Each row is followed by its class.
[  6  26 -16  23   3   2  20 -30   1 -28  -4   1  -6 -13  -9   9 -14  -7
   1  10  26 -25  -4  51  10  -6   4 -23  -6 -24  -4   6 -10   5  -4  38
  -9   6   5 -13   8  11] : <185>
[  2  19   3  17  25  15  19   8  19 -13  12 -14 -41   1  13  30 -23  29
   8  21  20   2  15   7   9  31  16 -20  22  24  -8  32   9 -15 -23 -23
   0   3   3  12  28 -16] : <9>
[ -5  14 -24   9  63   0  20  14  11 -11  17  -7  -3 -14  -6  12  10  35
   8  -1  21 -27  27  46   2  -1  20 -10  -7   2  14  25 -20   4 -22  25
 -36 -11  -1 -32   6  -4] : <141>
[  1  38  17 -31  49   8  -3  11  39  -8   2  -4  -2 -23  -4 -21 -22   0
 -16  75  39 -23 -37   7 -11 -36 -31 -11  23 -14  43  14  -5 -22  -5 -14
 -33  23  -9 -20  53 -43] : <180>
[ -1 -15  13 -11 -31  39  38  -1   9  15  33  -9 -11  38  -5 -20 -15 -15
  22  18 -14  -7 -17 -73   0  52  -1  15 -24  24  -2 -13  37  -3   3  35
  48  19  -3  15  -7   2] : <141>
[ -3  11  12 -11 -36  -6  17  20  19   2   0 -22 -38  36  37  -6 -42   4
  -2  54  -9   2 -28 -96  26  35 -10  -1 -20  -2   7  -3  54  15 -10 -14
  40   2  18  10  12 -12] : <185>
[ -1  14   7 -37  37 -24  -5  23  19  -3 -21  16  38 -14   5 -35   6 -14
   9  20  -2 -34 -31  17  -9 -64 -27   2   0 -26  58   4  -4   9   5  12
 -21  11  -6 -24   7 -27] : <180>
[ 10  -2  -8  10  -9  -1  17   1 -17 -11  -4  17  20   6   0  -5  -7   9
  25 -25 -21 -26   9  23  -3 -15  -3  -8 -26  -8   7   3   2  25 -19  36
   1  -6   3  -7 -25  19] : <196>
[ -7 -16  16   3   3  18  20 -12  -2  -9  -5   8   7  -4  15   4 -31   2
  25 -19  -5  -6   3  24 -11 -13   5  -5  11  19   2  22  -3 -26 -12  10
  17  18 -17   4   6 -12] : <106>
[-18  15  23 -36  40  17 -30  37  25   1 -16  21  10 -35   8 -73  28   2
  -2  43 -23   6  -8  -4  -5 -39 -49  20  -2 -30  59  15  -5   9   5   1
  -6 -21 -21 -22  -1 -56] : <106>
[ -4  -6   3 -17 -38 -11  20  24  -2  13  -3   6   1  31  26 -30  -6  -6
  17  20 -35  -6 -22 -62  14   3 -13  14 -33   1  21 -19  41  18   4  12
  45  -1  14   4 -22  13] : <86>
[ 15  -7   9  -5 -41  -6   3   0 -16   6 -14  11   4   8  11  -4  -2  -1
  13  -7 -24   4  -3 -17   5 -17 -26  -6  -5 -11   5  -8  16   4   9   6
  46   0   6  -1 -17  15] : <86>
[ 21   2  -7 -14 -45   1   7  48   8  12   9  -1  -9  28  22 -39   5  -2
   2  48 -35 -27  -4 -76  32  30 -26  11 -61 -21  22 -26  50  64  -8  13
  39 -21  21   6 -37   0] : <9>
[  6 -10 -10   0 -40 -31   7  18  -8  14  -2 -32 -25  24  26  39 -33  12
  -1  12  10 -14  -7 -45  21  20  20 -11 -36  -1  -6 -19  35  19 -20 -27
  11   4  24  -4 -10  13] : <181>
[ 10 -13  -8  15   3 -35   1  10 -28  -2 -24   9  12   2  15  37  11  36
  22 -61 -18   9  37  45   7 -31   7 -19   5  -4  -7  17 -11   4  -9  -6
  16 -17   5 -17 -29  28] : <86>
[ -8 -22  -9 -10  44  27   3  20  -5   6  21   3  31   1 -31 -38  53  12
   9 -12 -15  -6  14  27  -3  11  14  16 -32   2   1  -8 -10  16  -2  26
 -24 -15   0 -16 -38   1] : <135>
[ 16   7 -16   8 -10  -9   9 -20  -9 -19 -13  -8  -6 -18   6  24 -29   5
   7  16  23 -29 -15  40   1 -39  -3 -36   3  -9   3  -2   3  -6  -5  10
  -5  12   4   0  13  -2] : <135>
[ 32 -26   0  36 -83 -33  19 -20 -39  -7 -33  -2 -15  31  48  80 -59  24
  41 -82 -19   8  28   1  11 -22   6 -26  -1  14 -30  17  22   4 -34 -14
  68   3  11  42 -18  29] : <173>
[-25   4 -16 -24  73  10  -6  61  10  14  25  -2  33 -11 -17 -46  63  25
 -19  27 -10 -17  10  17   0  -1  11  28 -53 -14  35 -15 -16  34  -5  16
 -66 -32  20 -56 -30  12] : <86>
[-15  25  -2  -7  29  11 -25 -13   1 -15  -6   6  -7 -17 -41   1  26 -16
  -4   6  23  18 -20  47  -4  -3   2  -9  27 -17   9  -1 -23  -6  18  -2
 -35 -10  -3   1   4  -7] : <196>
[ -9   1   1 -40  -3  10 -37   6   8  17  -2 -26  -7  -4 -30 -14  25 -32
 -32  60  18   5 -62 -29   3   2  -4   0  -6 -22  14 -42   8  -6  35 -21
 -31   4   9   5  -4 -19] : <135>
[ 13   8 -16  -6 -21   1  -7 -18  -8  -4  -7  -4  18 -14 -25   0  15 -52
  -8  21  14 -46 -50  36   9 -17   5 -13 -21 -34  16 -41  -9  16  25  35
 -21  16  18 -10 -17  17] : <9>
[  8 -35  15   2 -20  -2   1  -4 -14  11  -3 -27   1  17   1  52 -23  19
   9 -34   9  12   4 -11  -4  14  27 -13   5  24 -26   2   7 -22 -12 -33
  11  23   6   2  -6  12] : <181>
[ -5   5   3 -15  49  42   9  43  34   9  41  12  12 -15 -24 -92  51  19
   2  39 -12 -12  36 -19   1  32 -28  39 -57 -13  31   2  10  37  -9  34
  -9 -21  -4 -40 -28 -24] : <181>
[ -4   8  23 -30 -23  35  -8   9  20   8   6   4   3  13 -22 -74  30 -33
  -4  42 -25   8 -27 -69  10  26 -39  25 -25 -33  21 -25  27  28  26  26
  33  -7   3  -3 -21 -16] : <185>
[ 15 -23  -4  18 -53  15  10 -41 -32   2  -3 -16  -3  33 -14  49 -26 -31
  24 -31   7  -5 -10  13   0  15  17 -15  -7   2 -38 -11   5 -11   9   3
  34  21  15  19 -17  40] : <117>
[  0  17 -12 -13  21  16  16  13   9   5  25  18  18   8 -27 -63  37 -25
   6  33  -3 -28  -1   5   9   9 -23  25 -58 -31  30 -21   7  39   0  51
 -12 -10   5 -22 -30   1] : <180>
[ -2  21  -4 -12  33   5 -11  30  20  -5  -5   8   4 -19  -6 -37  40   0
   5  20 -13  -9   6  16   9  -6 -15   7  -7 -20  37   6  -3  25   5  12
 -13 -20   1 -10 -13 -21] : <9>
[  4  -8 -14  16  -6   1  22 -19 -16 -12   0 -14 -12   9   4  38 -24   5
  18 -13  18  -9  -9  31   4   2  29 -27   8  19 -17   2   8 -18  -9   2
   8  15   3  18   6   9] : <135>
[  0   2  -6 -12   3  13  -6   8   0   1   4  -7   0  -9 -16 -21  19  -5
  -4  29   2  -9 -20   6   4  -6 -10  -4 -14 -17  12 -19   5  10   8   8
  -9  -5   5  -1 -10 -11] : <135>
[ -3  33  -9 -25   5   0   1  15  21 -10   9 -12  -2  -9   5 -39 -20 -37
 -21  81  22 -57 -69 -14   9 -32 -12   3 -40 -27  46 -28   8  15   3  24
 -31  11  26 -15  17  -6] : <173>
[ 10  -5   5   6 -13  -6  22   7  -8  11  10 -13 -22  43  14  35 -25  16
  15  -9   2   7  19 -28  14  33   6  -8 -15  15 -20  10  26   1 -29 -21
  25   3   8  11  -3   6] : <180>
[ -6 -11 -10  15  41  -6  17  17   0  -7  12 -34   2  16   8  50 -21  48
 -13  -7  20 -14  14  20  11  23  51 -19 -15  16 -28  19 -13  -6 -36 -14
 -42   3  19 -31   6  18] : <185>
[-11 -15  19 -20  27  11 -13   6  -2   9  -2  -7  12   2 -19   5  19   9
  -2 -11   0  27 -14   6 -10  -3  11   2  28  17  -2   5 -14 -34  17 -24
  -5  10  -1 -13   1   5] : <86>
[-15   1  -8   6  22  40   1  -4   3   8  36 -45 -35  27 -29  39 -13  -5
 -20  41  46  11 -19   0   4  67  41  -4  -6  21 -38  -3  -5 -28  -1 -36
 -30  12  21   3  22  15] : <117>
[-25   9  -8 -17   6   4 -29  11  -2  13  13 -28 -29  27 -36  17  25 -13
 -25  28  17  31 -31 -24  13  53  28   4  -9  -9 -11 -30   2   6  11 -34
 -42 -18  19  11 -12   8] : <196>
[ -6  -2  -2   5  15  -5   2  -9  -3 -14  -9 -10   6   4  -8  26   1   4
   2 -21  11   0  -3  31   7   2  24 -13   9  -7 -12  10 -14  -4   0   4
 -14   4   7 -14  -2  11] : <185>
[ 16 -16   8  13 -26  -9 -18   1 -22   4 -22  -5   3  13  -2  31  18  24
   4 -52 -21  25  37  -2  18   5  -8 -12  -5 -27 -26   7  -4  22  -7 -11
  24 -26   9 -13 -34  14] : <185>
[  7  16   7 -16 -10 -22 -30 -17   3 -14 -38 -18   3 -22  -3  32 -19 -17
 -25  27  31 -11 -53  17   4 -47  -8 -34  30 -39  13 -10 -16 -14  22 -16
 -24  17  10 -16  25  -8] : <185>
[  1  21  -9   8  55  33  18  -1  11  -1  42 -11 -10   4 -32   7   7  14
 -16  32  42 -13  15  35   4  39  11  -2 -21   2 -12   8 -16  -8 -25   5
 -44   2   7 -25  14   2] : <180>
[-14 -42   8 -19   5   2  21   9   2  11   8 -14  33  21  -3  -7 -10 -14
  22 -21  -5 -19 -32 -14 -11  13  42  16 -16  35   8 -13  16 -15   5   7
   3  38   3   1 -16   8] : <181>
[ 15 -15  -6  13   8 -19 -16   1 -23   6 -15 -14   4  -5 -11  66  17  36
   8 -61   4   7  39  40   4 -14  10 -24  14 -11 -13  15 -28  -1 -11 -11
  -6 -19   3 -23 -18  11] : <141>
[ 13   6  -5  -5   8  16   9 -17  12 -12   4  17  28 -37 -21 -50  13 -23
  11  10   8 -42  -7  39 -12 -34 -24   3 -20 -25  31  -7  -6   9  13  52
  -2  18  -8 -26  -9  -6] : <181>
[  4  23  14 -17 -11  12  17   4  26  -5  -2  19 -12  -6   8 -52  -1 -17
  29  31 -16 -12 -13 -42  -2 -17 -51   5   6 -15  48   6  29  13  15  41
  54  -1 -17   6   7 -32] : <141>
[  5  20  -8   3 -21   7  25 -24   0 -23 -11  38  15 -10  -3 -50  -8 -33
  39  -1 -18 -33 -22  25  -7 -35 -28  -4 -15 -23  36  -4  16  24   7  70
  25   6 -10  11 -13   1] : <196>
[-20   3   5 -12  26  18 -26  48   8  15   9  -3 -16  -6   1 -32  34  27
 -14  30 -16  21  30 -22  18  19 -23  20 -33 -26  16   3   1  29 -16 -21
 -16 -47   3 -25 -20 -27] : <106>
[  2  10 -21  25 -35 -11  -6 -26 -20  -4   0 -38 -44  25 -13  74 -11  -2
 -25   3  35  11  -8   3  33  49  34 -30 -11 -22 -44 -20   2   4  -4 -23
 -11  -7  32  -3  -3  32] : <185>
[ 18 -11 -21  26 -43  -7  20  13 -38   5   5  23  15  31   7 -12  15  13
  30 -47 -59 -28  57   4  20  11  -5   5 -72 -24 -12 -14  14  61 -33  51
  25 -42  20  -9 -74  44] : <196>
[-10  16  26  -3  28  41 -24  38  12   9  30 -14 -50  22 -20 -15  38  24
 -10  15  -3  62  39 -38  18  63 -20  22  -2   9 -17  17   4   9 -14 -47
  18 -47  10  14  -9 -17] : <173>
[ -9  17 -17   3  36  -8   9  17   4 -15  10 -14  -6   0   4   2  -8   3
  -3   9  19 -29 -10  33  12  -9  25  -4 -24   0  10   4 -10   8 -17   7
 -35  -5  21 -14   4   9] : <173>
[ -6  -5   0   1  45  16  -8 -20   4 -11   5  -6  11 -26 -38  15  20  -1
   4 -25  36   5   5  75 -15  -2  25  -7  27   7  -4  13 -33 -29   9  -2
 -32  18  -9 -12   4  -3] : <181>
[ -6   7 -11   1  35 -17 -13  35   5   0 -11 -21 -12   7  20  31  -7  33
   5   6   8  -4  17  17   7 -10  10 -12  -3  -8   9  30  -4   7 -20 -38
 -17 -17  13 -14   6  -7] : <117>
[-17  21  -1 -28  72 -28 -47  26   7  -3 -19 -21  12 -37 -23  32  30  20
 -43  30  41   3 -26  60  -5 -47  13 -21  37 -25  21   3 -55 -23  13 -51
 -88  -4  13 -50  26  -7] : <86>
[-11  16  -2  -1  11  64  13   1  20   3  47  -1 -10  16 -49 -66  45 -20
 -18  49   2   7   1 -30  16  78 -11  31 -50 -21  -9 -21   8  27   9  43
  -1 -16  10 -15 -21   6] : <185>
[  8   2  10  -9  14  20 -39 -10  -9  -6 -18  14  11 -31 -35 -22  56  -1
  12 -19 -11  31  21  43  -8 -33 -40  -8  25 -27   8   5 -20   2  25   4
   6 -24 -15  -2 -20 -23] : <135>
[  9 -10   0  -9 -83 -25   2 -10 -15  15 -18 -19 -28  36  17  39 -27 -23
  18  -5 -10   1 -29 -66  17   9  -8 -11  -8 -11   1 -27  40   9  13  -2
  56   5  13  22 -12  10] : <141>
[-16  29   6 -36  19   7 -11   6  33 -13  -6 -15 -25 -21  -2 -27 -13 -21
 -12  88  30  -4 -67 -16  -3 -22 -18 -12  28  -6  37  -9  17 -20  24 -17
 -15  17  -5  13  42 -47] : <135>
[-16 -15  14  -4  -9   3 -21   6 -12   6 -18  10  -3   1   2  -4  17  -4
  19 -29 -24  32  19   5   5  -4 -11   8   7  -9   4   7  -2   0   7 -12
  22 -19 -11   6 -25 -13] : <106>
[ -5  -6  26  -9  19  19 -32  21   7  11  -7 -29 -26  16  -2  38  -6  25
  -3   5  11  44  12 -17  -3  18  -5  -9  36  10 -20  31  -4 -27  -3 -74
   7  -9   4   7  21 -18] : <117>
[ -1  19 -20 -17  45 -21   1  41  21   0   2 -10  13 -21  12 -11   9  29
  -9  40   5 -51  -3   5   5 -34  -9  -4 -31 -25  50   4  -8  28 -20  22
 -39 -16   6 -48   4 -18] : <141>
[-19   8 -10  18  14  25   2  -8  -6  -4  14   2 -23  -6 -16   2  18   0
   3  -1  11  18  25  35  13  28   9   5 -14  -9 -10   4 -12   1  -6   9
 -11 -20  -4  -5 -13   0] : <106>
[-23 -30 -16   9  24  28   1  22 -21  17  27 -12  12  21 -29  -2  46  21
  -6 -32 -12  16  43  21  16  56  35  26 -62   0 -29 -13 -18  20 -17   5
 -36 -34  13 -25 -52  24] : <106>
[-18 -18   7  -2  27  42  11  18  -2   8  41 -13  -5  38 -26 -18  27  -4
  10 -25  -8  22  11 -11   5  62  36  31 -28  35 -22  -1   2  -1  -8   3
   2  -7  13  11 -26  19] : <173>
[  5  30  -4  -1  -9   6  10 -11   4 -12  -3  18 -12 -16  -5 -30  10 -13
   9  29   2  -3  -8  14   5 -19 -34  -4  -2 -22  22  -3   6   4  16  27
  23  -2   2  -8   2   3] : <86>
[-11   6 -12 -17  29 -27  -8   9   9  -2 -14 -21   7 -12  -3  34  -3   0
  -2   7  26 -25 -32  25  -3 -30  22 -17  18  -7  30  -1 -16 -13   8  -1
 -36  10   3 -18  16  -8] : <141>
[ 16 -29  27  19 -35  18  17 -15 -32  19   8  13   8  51 -29   1  30  -2
  42 -90 -42  40  60 -12   4  54  -7  18 -10   8 -29   4  15  10  -6   4
  69  -6  -4  33 -61  22] : <180>
[  5 -21 -16  21 -35 -23 -11 -20 -40   4 -22 -30 -10  28   3  91 -24  -6
  15 -47  15   8  -2  35   8   0  37 -28   7   0 -36  -1  -6  -9   0 -33
   6   5  22  14 -12  39] : <117>
[  0 -54 -11   6  30   6  -6   2 -43  12  -6 -13  51  26 -30  55  35   2
  20 -97  -1   5  25  86 -16  11  64   0 -14  17 -38   3 -42  -7  -1  -5
 -33   1  12 -14 -47  48] : <117>
[ -9   2  -6 -14  28  28   5  -6   9  -5  18 -14   2 -10 -27 -13   7 -12
  -7  37  26 -17 -38  25  -5   5  14  -6  -5   5   6 -14  -4 -18  10   9
 -28  15   2  -5  10 -11] : <135>
[-15 -20  21  -6  -8  33  17  12   0  11  30 -33 -40  46   2  21 -21  16
  10  19   5  51  -3 -57   0  71  24  -3  16  58 -43   1  34 -27 -10 -42
  28  11  -2  47  14  -9] : <135>
[ -8  12  23 -12 -34 -24  -5  -6   8  -8 -36   0 -31 -15  48  26 -63 -19
  17  31   6  -7 -40 -16   0 -50 -26 -27  37  -7  30  14  21 -23   2 -23
  36  19 -17  18  34 -38] : <106>
[-38  14   4 -26  67  12 -17  41  25  16  28 -45 -42  14 -16  25  15  26
 -43  65  42  43 -33 -27   8  55  39   5  21  31  -6   2  -5 -40   3 -75
 -51   0  16 -11  37 -10] : <86>
[  4  13  36  -8 -32  39 -11 -24  15  -4  -7 -13 -42   9  -3   7 -46 -26
  11  46  22  32 -35 -35 -11   6 -34 -16  57   8  -5  17  19 -47  22 -40
  54  29  -8  37  49 -26] : <117>
[ 17  17 -20  32  28 -21  19 -15 -12 -42 -17  25  26 -31  15   2 -18  16
  36 -47   6 -54  32 114  -7 -75   0 -27 -10 -12  19  34 -29  15 -32  49
 -10  -1  -4 -19  -4  11] : <173>
[-18  37   1 -42  47   9   0  31  38 -16   7   5  19 -17  -2 -88  10 -40
  -9  76   6 -53 -63  -2  -3 -41 -18  20 -33 -20  69 -16  -1  14  12  36
 -36   7  12 -23  15 -24] : <173>
[  6 -20  10   3  17 -13  -2 -10  -9  -4 -18 -11  15  -8   0  65 -14  25
  20 -55  10   1   8  40 -17 -32  17 -28  48  18  -5  28 -26 -34  -3 -10
  -1  16 -14  -9  12  -2] : <141>
[-41   0  14 -25  39  23 -30  13  12   9   3 -14 -12  -7 -28  -8  30 -17
 -17  23  19  36 -25   9   1  19  16  16  14  -4   9  -6 -18 -22  20 -31
 -37  -7  -6  -3   2 -24] : <106>
[ 20 -10  23   9 -11  30   0 -36 -16   6   8   1  -3  18 -34  31   2  -9
  16 -40  13  29  23  20  -6  19 -11 -11  25   6 -33  10  -9 -29   0  -7
  27  12  -8   9  -3   8] : <180>
[-33  36 -13 -32  71   8  10  27  38 -17  28 -24  -3  -3  -6 -33 -13 -14
 -15  75  34 -46 -68   6  -6   1  36  14 -20  17  51  -2 -12 -15  -6   1
 -67  26  14 -18  37 -15] : <173>
[  0 -16  14  11  21   8   7  -7 -15   7  11 -14  -6  32 -18  55  -4  18
  14 -46  17  31  34  23  -1  34  27  -9  24  30 -38  22 -10 -28 -20 -33
   1   7   0   7   0  11] : <180>
[ 13 -17 -34  35 -13  27  59 -53 -25  -9  36  -1  19  14 -35  27  -9 -23
  26 -37  23 -54   4  63  -3  29  44 -10 -37  13 -25 -17 -15  -6  -7  87
  -1  29   7 -11 -21  51] : <141>
[ 13 -15  -3   8   9 -25   8   1 -11  -4 -18  -6  16  -7  16  54 -17  35
  22 -48  -1 -21  20  34  -6 -37   7 -26  14   4   6  26 -16  -7 -19   7
   0   2  -4 -21  -1   2] : <141>
[  6 -16  -2  24 -73  16  40   0 -29  13  17  -9 -47  37  39  -5 -37 -10
  26   0 -43   1  22 -73  29  55  -3   7 -63  17 -25 -10  62  22 -23  24
  78  -6  12  20 -36  19] : <106>
[ -5  31 -13 -12  -1  -2 -15   7  15   5   3 -14 -30  -7 -16  -4  22 -12
 -14  51  18  -4 -18 -21  15   6 -22  -3 -12 -38  29 -17   5  19  13   9
  -9 -18   7 -10   1 -15] : <141>
[ 12  -3   1  17 -15  38  18  10  -3   5  29  -8 -40  22  -2  -3   6  36
  10  12 -10  24  44 -35  16  55 -18  -5 -24  10 -31   7  30  13 -24  -8
  39 -25   3  11 -15  -6] : <135>
